Below is a small trained network, with its code and all its weights. Each question gives an input and a class and asks what happens when units are switched off, that is, made to give their printed mean instead of their output.

import numpy as np


def w(rows, s, z=0):
    codes = np.array(rows[::2]) - 128.0
    scale = np.full(codes.shape[1], s)
    scale[-1] = z or s
    return codes * scale


def f(y):
    return np.maximum(y, 0)


def log_softmax(a):
    a = a - a.max(-1, keepdims=True)
    return a - np.log(np.exp(a).sum(-1, keepdims=True))


def net(x, mask):
    res = np.array(x, float).reshape(1, 6) / 4 @ E
    y = f(res @ A[0][:, :-1].T + A[0][:, -1])
    res = res + np.where(mask, y, B[0][:, -1]) @ B[0][:, :-1]
    return log_softmax(res[-1] @ U[:, :-1].T + U[:, -1])


A, B = {}, {}
E = w([
[104,139,47,118,19,53,1],'x0',
[102,127,93,136,98,140,151],'x1',
[152,88,195,109,23,214,82],'x2',
[49,24,115,47,190,128,120],'x3',
[164,130,178,117,173,113,95],'x4',
[219,39,49,199,210,180,80],'x5',
],0.0093)
A[0] = w([
[137,171,141,146,140,174,160,94],'neuron 0',
[156,115,145,112,120,119,146,253],'neuron 1',
[107,172,147,74,113,103,144,155],'neuron 2',
[135,126,105,127,94,81,78,108],'neuron 3',
[68,132,175,82,124,110,131,143],'neuron 4',
[101,172,197,127,85,109,160,119],'neuron 5',
[85,74,130,71,144,171,106,129],'neuron 6',
[172,211,135,181,97,132,144,29],'neuron 7',
[102,186,132,67,128,129,136,120],'neuron 8',
[145,106,129,90,152,140,183,119],'neuron 9',
[106,108,109,57,140,143,129,26],'neuron 10',
[133,99,174,93,87,192,101,87],'neuron 11',
[99,118,121,148,161,56,157,93],'neuron 12',
[155,189,151,173,100,139,123,119],'neuron 13',
[137,147,160,140,134,176,179,139],'neuron 14',
[93,168,82,109,142,108,68,90],'neuron 15',
[181,90,47,125,166,170,98,136],'neuron 16',
[121,95,191,141,55,194,112,135],'neuron 17',
[159,82,123,187,139,146,108,182],'neuron 18',
[134,180,102,151,161,80,159,80],'neuron 19',
[112,96,128,85,147,124,124,40],'neuron 20',
[122,138,156,125,144,185,192,126],'neuron 21',
[104,96,106,8,149,137,123,74],'neuron 22',
[113,93,148,128,116,142,139,138],'neuron 23',
[129,135,77,128,183,83,140,87],'neuron 24',
[154,94,147,134,94,173,107,87],'neuron 25',
[99,99,108,74,151,119,125,95],'neuron 26',
[105,159,147,116,124,83,160,84],'neuron 27',
[141,142,100,121,83,128,60,117],'neuron 28',
[184,202,137,177,95,139,145,6],'neuron 29',
[150,118,134,153,153,168,166,62],'neuron 30',
],0.016,0.0035)
B[0] = w([
[78,83,219,83,97,86,111,178],'neuron 0',
[103,89,99,113,106,145,121,165],'neuron 1',
[147,108,101,203,89,186,56,212],'neuron 2',
[51,17,173,83,150,85,66,218],'neuron 3',
[172,147,96,202,43,216,68,217],'neuron 4',
[113,113,58,200,98,254,78,227],'neuron 5',
[222,157,162,168,99,42,203,218],'neuron 6',
[179,114,206,175,80,66,220,215],'neuron 7',
[131,113,90,144,126,186,80,196],'neuron 8',
[66,92,205,90,101,92,58,189],'neuron 9',
[158,109,167,155,75,94,172,176],'neuron 10',
[104,201,39,52,208,137,183,215],'neuron 11',
[163,151,61,40,222,121,163,196],'neuron 12',
[171,112,154,140,86,85,188,203],'neuron 13',
[55,76,140,62,122,103,50,198],'neuron 14',
[71,98,185,65,173,114,104,206],'neuron 15',
[126,115,95,216,59,214,54,249],'neuron 16',
[165,192,74,39,225,143,156,236],'neuron 17',
[166,117,98,201,74,189,73,215],'neuron 18',
[142,227,75,54,208,150,157,205],'neuron 19',
[165,91,177,142,60,67,174,170],'neuron 20',
[64,92,203,87,160,106,50,209],'neuron 21',
[217,148,175,164,56,95,171,217],'neuron 22',
[119,135,128,105,126,113,159,163],'neuron 23',
[174,214,38,71,187,185,160,211],'neuron 24',
[157,237,25,103,201,185,163,189],'neuron 25',
[168,107,210,123,102,73,196,189],'neuron 26',
[136,119,100,124,159,204,107,188],'neuron 27',
[57,72,221,57,194,100,59,228],'neuron 28',
[161,173,174,171,38,56,220,210],'neuron 29',
[57,107,128,127,137,134,52,185],'neuron 30',
],0.0086,0.014)
U = w([
[138,124,62,226,113,221,12,227],'0',
[36,69,214,2,173,66,11,13],'1',
[155,242,47,7,234,147,158,11],'2',
[185,135,189,164,94,43,194,254],'3',
],0.0096,0.00063)

Each question gives the input, the list of numbers given to net, and the class t.
The units are the neurons (one row each of A and B). Each row of codes is followed by its name. A weight is (code - 128) times the scale printed after its matrix; where a second scale follows, it is the last column's (A, B and U).
mask holds one flag per neuron, in row order. A switched-off neuron (its flag False) gives its mean, the last column of its row in B, instead of its output. The means were averaged over made-up inputs and are rounded, as every weight is.
A unit's drop is (log p(t) with every unit on - log p(t) with that unit switched off) / (log p(t) with every unit on - log p(t) with every unit switched off).
The circuit of an input: a set's keep is (log p(t) with only the set's units on - log p(t) with every unit switched off) / (log p(t) with every unit on - log p(t) with every unit switched off). Starting from the 12 units with the biggest drops (on a tie, the unit counted first), units are removed one at a time, each time the one whose removal leaves the highest keep (on an exact tie, the one counted first), for as long as the keep stays at least 0.8.
units of the circuit, in order: the units of the circuit, biggest drop first
most important unit: the unit with the biggest drop
k most important neurons: the k neurons with the biggest drops, biggest first
drop when u is switched off: that unit's drop, to one decimal
input [0,7,5,2,-5,-4], class 2: units of the circuit, in order : [neuron 17]
input [-7,-6,-2,7,-8,-7], class 0: 4 most important neurons : [neuron 4; neuron 5; neuron 2; neuron 28]
input [7,6,2,8,4,-7], class 3: 2 most important neurons : [neuron 22; neuron 6]
input [6,-5,1,-1,-4,5], class 1: 3 most important neurons : [neuron 28; neuron 3; neuron 5]
input [-8,2,-8,3,-1,7], class 1: 3 most important neurons : [neuron 9; neuron 21; neuron 30]
input [6,-1,-1,-7,1,-3], class 3: 2 most important neurons : [neuron 7; neuron 29]
input [-4,2,8,0,-7,-8], class 0: 3 most important neurons : [neuron 5; neuron 4; neuron 2]
input [-6,-3,8,7,7,6], class 2: 2 most important neurons : [neuron 11; neuron 25]
input [8,-4,3,4,-3,6], class 1: 2 most important neurons : [neuron 28; neuron 3]
input [6,-6,1,-5,7,-6], class 0: 2 most important neurons : [neuron 5; neuron 2]
input [6,-2,7,2,-2,-4], class 2: 3 most important neurons : [neuron 17; neuron 11; neuron 25]
input [4,7,8,-4,7,7], class 2: 2 most important neurons : [neuron 17; neuron 25]
input [8,-3,-2,-8,-3,-7], class 1: 2 most important neurons : [neuron 28; neuron 3]
input [-7,-4,3,-6,-4,1], class 1: units of the circuit, in order : [neuron 14]
input [-7,8,-4,7,-2,5], class 1: 2 most important neurons : [neuron 9; neuron 21]
input [-4,1,3,-5,-3,-1], class 3: 2 most important neurons : [neuron 29; neuron 7]
input [-2,-2,7,-2,5,3], class 2: drop when neuron 23 is switched off : 0.0
input [2,-3,7,6,1,4], class 2: drop when neuron 11 is switched off : 0.5
input [-6,3,-4,-7,-3,3], class 3: drop when neuron 13 is switched off : 0.3
input [-5,0,-6,8,-3,-5], class 3: most important unit : neuron 22
input [6,-4,-1,-7,-4,0], class 3: drop when neuron 29 is switched off : 1.3
